Here is a tiny trained network, its code and every weight. The questions are about switching its units off for an input and a target symbol, where a switched-off unit gives its printed mean instead of its output.

import numpy as np


def w(rows, s, z=0):
    codes = np.array(rows[::2]) - 128.0
    scale = np.full(codes.shape[1], s)
    scale[-1] = z or s
    return codes * scale


def norm(h):
    return h / np.sqrt((h * h).mean(-1, keepdims=True) + 1e-5)


def f(y):
    return y / 2 * (1 + np.tanh(0.7978845608 * (y + 0.044715 * y**3)))


def softmax(a):
    e = np.exp(a - a.max(-1, keepdims=True))
    return e / e.sum(-1, keepdims=True)


def log_softmax(a):
    a = a - a.max(-1, keepdims=True)
    return a - np.log(np.exp(a).sum(-1, keepdims=True))


def net(x, mask):
    ids = ['γδζηλμξπστφψ'.index(c) for c in x.split()]
    T = len(ids)
    res = E[ids] + P[:T]
    u = 0
    for l in range(2):
        q, k, v = (norm(res) @ M[l].T for M in (Q, K, V))
        z = softmax(np.where(np.tri(T) > 0, q @ k.T / 3**0.5, -1e9)) @ v
        res = res + np.where(mask[u], z, O[l][:, -1]) @ O[l][:, :-1]
        u += 1
        y = f(norm(res) @ A[l][:, :-1].T + A[l][:, -1])
        res = res + np.where(mask[u : u + 8], y, B[l][:, -1]) @ B[l][:, :-1]
        u += 8
    return log_softmax(norm(res)[-1] @ U[:, :-1].T + U[:, -1])


Q, K, V, O, A, B = {}, {}, {}, {}, {}, {}
E = w([
[171,158,68,144,77,99,128,80,125],'γ',
[104,168,109,103,110,111,138,159,73],'δ',
[143,115,94,156,136,83,166,147,141],'ζ',
[163,139,130,63,183,138,144,193,132],'η',
[177,166,6,160,193,133,163,36,122],'λ',
[170,226,84,107,153,143,127,143,108],'μ',
[118,122,75,176,85,148,138,36,128],'ξ',
[80,146,135,103,129,201,140,82,85],'π',
[85,64,120,105,210,158,177,139,115],'σ',
[172,220,128,133,105,118,63,113,105],'τ',
[144,94,134,162,183,112,115,109,136],'φ',
[95,114,188,171,115,89,100,169,124],'ψ',
],0.019)
P = w([
[186,68,183,89,84,154,210,159,91],'0',
[143,144,161,147,170,117,168,97,101],'1',
[114,139,141,56,128,75,160,47,134],'2',
[161,125,124,214,157,177,97,186,52],'3',
[64,134,104,132,165,152,25,161,140],'4',
[179,112,174,169,99,158,131,83,108],'5',
[124,43,6,220,131,149,150,242,107],'6',
],0.013)
Q[0] = w([
[218,93,162,226,144,151,198,108,2],'0.h0',
[143,143,213,72,136,38,219,27,176],'0.h0',
[113,77,57,144,114,117,111,144,171],'0.h0',
],0.0074)
K[0] = w([
[96,112,177,227,154,196,1,135,172],'0.h0',
[241,94,154,159,84,179,201,160,15],'0.h0',
[82,145,67,44,131,78,128,135,123],'0.h0',
],0.0079)
V[0] = w([
[195,254,43,98,119,111,229,198,121],'0.h0',
[77,233,228,103,76,134,99,182,147],'0.h0',
[61,90,64,126,64,84,150,156,114],'0.h0',
],0.0063)
O[0] = w([
[154,32,69,108,88,168,108,110,167,76],'0.h0',
[147,63,186,142,129,148,94,121,3,5],'0.h0',
[40,121,121,164,70,55,91,148,99,74],'0.h0',
],0.011,0.0033)
A[0] = w([
[110,159,84,155,74,253,167,69,160,10],'0.n0',
[121,40,75,49,201,148,163,130,140,118],'0.n1',
[196,121,228,159,50,140,99,117,195,232],'0.n2',
[124,187,63,217,191,107,237,32,95,219],'0.n3',
[174,147,75,25,148,60,129,82,111,231],'0.n4',
[143,156,29,42,168,122,83,98,115,145],'0.n5',
[89,119,189,199,22,187,134,97,140,191],'0.n6',
[214,117,104,197,150,47,111,84,183,213],'0.n7',
],0.0064,0.0013)
B[0] = w([
[149,160,110,137,63,142,123,153,85,170],'0.n0',
[98,178,148,253,116,92,124,126,113,174],'0.n1',
[177,151,102,136,167,14,84,197,117,140],'0.n2',
[96,168,190,102,95,104,104,194,124,254],'0.n3',
[149,26,171,110,99,127,220,121,121,164],'0.n4',
[85,59,190,156,123,163,77,124,147,165],'0.n5',
[143,169,123,116,172,114,138,129,54,144],'0.n6',
[145,130,187,82,106,199,105,153,134,184],'0.n7',
],0.0084,0.0079)
Q[1] = w([
[196,60,150,107,147,70,227,64,97],'1.h0',
[53,76,134,73,155,173,19,104,163],'1.h0',
[177,163,46,247,174,202,111,254,97],'1.h0',
],0.0083)
K[1] = w([
[153,144,95,131,105,136,114,195,96],'1.h0',
[121,86,110,44,66,101,221,82,156],'1.h0',
[90,146,150,135,157,131,9,80,170],'1.h0',
],0.011)
V[1] = w([
[82,165,81,106,85,175,173,101,74],'1.h0',
[113,99,101,211,117,62,162,245,114],'1.h0',
[56,107,126,151,182,200,189,133,126],'1.h0',
],0.011)
O[1] = w([
[129,108,143,177,65,105,150,249,96,114],'1.h0',
[81,126,142,142,130,136,44,122,146,250],'1.h0',
[89,89,201,96,81,210,114,142,149,225],'1.h0',
],0.017,0.0023)
A[1] = w([
[145,102,140,126,177,84,144,2,69,191],'1.n0',
[107,161,59,148,149,74,181,197,177,3],'1.n1',
[96,142,44,77,83,178,146,169,129,86],'1.n2',
[123,12,37,186,90,133,75,118,109,198],'1.n3',
[40,168,171,113,136,97,144,158,204,77],'1.n4',
[120,234,163,42,182,105,172,84,217,33],'1.n5',
[110,116,166,82,243,188,30,93,47,206],'1.n6',
[45,114,71,185,50,75,78,106,79,131],'1.n7',
],0.0079,0.003)
B[1] = w([
[162,132,168,255,112,104,129,189,56,181],'1.n0',
[118,157,112,160,80,100,89,76,206,147],'1.n1',
[122,33,108,136,99,71,135,70,172,148],'1.n2',
[178,107,87,29,209,161,139,112,88,187],'1.n3',
[175,217,77,136,120,192,128,151,126,183],'1.n4',
[125,180,124,19,168,177,211,156,116,214],'1.n5',
[122,110,190,156,97,40,159,66,148,254],'1.n6',
[92,193,142,52,123,84,106,154,167,182],'1.n7',
],0.01,0.0075)
U = w([
[135,162,9,109,128,11,142,72,174,114],'γ',
[87,87,112,18,153,103,62,185,39,69],'δ',
[65,149,79,54,160,95,25,87,202,93],'ζ',
[126,43,160,111,136,146,116,1,156,214],'η',
[129,95,85,129,41,153,209,91,243,110],'λ',
[215,68,84,86,145,224,125,115,97,131],'μ',
[111,246,97,174,24,64,134,184,191,3],'ξ',
[123,105,197,122,53,133,209,215,56,64],'π',
[35,133,195,151,76,222,76,152,177,139],'σ',
[225,167,106,197,146,117,139,109,36,184],'τ',
[124,239,150,48,177,149,208,111,148,121],'φ',
[79,179,216,167,164,25,95,89,80,105],'ψ',
],0.0085,0.0014)

Each question gives the input, a string of symbols that net reads in full, and the target symbol t.
The units are the heads (3 rows each of Q, K, V and O) and the neurons (one row each of A and B). Each row of codes is followed by its name. A weight is (code - 128) times the scale printed after its matrix; where a second scale follows, it is the last column's (O, A, B and U).
mask holds one flag per unit, layer by layer, with each layer's heads first. A switched-off unit (its flag False) gives its mean, the last column of its rows in O or B, instead of its output. The means were averaged over made-up inputs and are rounded, as every weight is.
A unit's drop is (log p(t) with every unit on - log p(t) with that unit switched off) / (log p(t) with every unit on - log p(t) with every unit switched off).
The circuit of an input: a set's keep is (log p(t) with only the set's units on - log p(t) with every unit switched off) / (log p(t) with every unit on - log p(t) with every unit switched off). Starting from the 12 units with the biggest drops (on a tie, the unit counted first), units are removed one at a time, each time the one whose removal leaves the highest keep (on an exact tie, the one counted first), for as long as the keep stays at least 0.8.
circuit, biggest first: the units of the circuit, biggest drop first
k most important neurons: the k neurons with the biggest drops, biggest first
top k neurons in layer l: the k neurons of layer l with the biggest drops, biggest first
drop of u: that unit's drop, to one decimal
input η σ φ ξ φ τ, target φ: circuit, biggest first => 1.n5, 0.h0, 1.h0
input ζ δ γ ξ δ φ ζ, target δ: circuit, biggest first => 0.h0, 1.n3
input φ γ ξ γ σ η, target σ: top 2 neurons in layer 0 => 0.n1, 0.n2
input η λ σ δ μ, target σ: circuit, biggest first => 1.h0, 0.n1
input η π ξ λ, target π: circuit, biggest first => 1.h0
input τ ξ γ σ γ η ψ, target γ: circuit, biggest first => 1.h0, 0.n5
input ζ τ μ, target ζ: circuit, biggest first => 1.h0, 0.n5
input δ ξ ψ λ γ, target ψ: top 2 neurons in layer 0 => 0.n3, 0.n0
input μ σ ξ, target μ: circuit, biggest first => 0.h0, 1.n3
input π μ ψ ψ γ γ, target ψ: circuit, biggest first => 0.h0, 1.h0
input γ γ σ ξ λ η ψ, target λ: circuit, biggest first => 0.h0, 1.h0, 0.n5, 0.n3
input φ δ ψ, target φ: circuit, biggest first => 0.h0, 1.n5
input π λ τ η γ, target τ: circuit, biggest first => 1.h0, 0.h0
input ζ ξ ξ μ, target ξ: most important neuron => 1.n1
input δ π γ, target δ: circuit, biggest first => 0.h0, 1.h0, 1.n3
input ξ η λ η ξ π φ, target ξ: 2 most important neurons => 1.n1, 0.n4
input ψ δ γ φ ξ ζ φ, target ξ: 2 most important neurons => 1.n1, 0.n0
input μ γ ξ ζ, target ξ: top 2 neurons in layer 0 => 0.n1, 0.n7
input π ψ π ψ σ ζ, target ψ: 2 most important neurons => 1.n6, 0.n0
input η π ψ ψ γ η, target ψ: most important neuron => 1.n6
input π φ σ λ ψ π, target ψ: top 2 neurons in layer 1 => 1.n6, 1.n5
input ξ π φ ψ π, target φ: drop of 1.h0 => 0.2
input μ φ λ, target μ: top 2 neurons in layer 1 => 1.n3, 1.n6
input φ σ σ σ ζ, target σ: drop of 1.h0 => 1.1
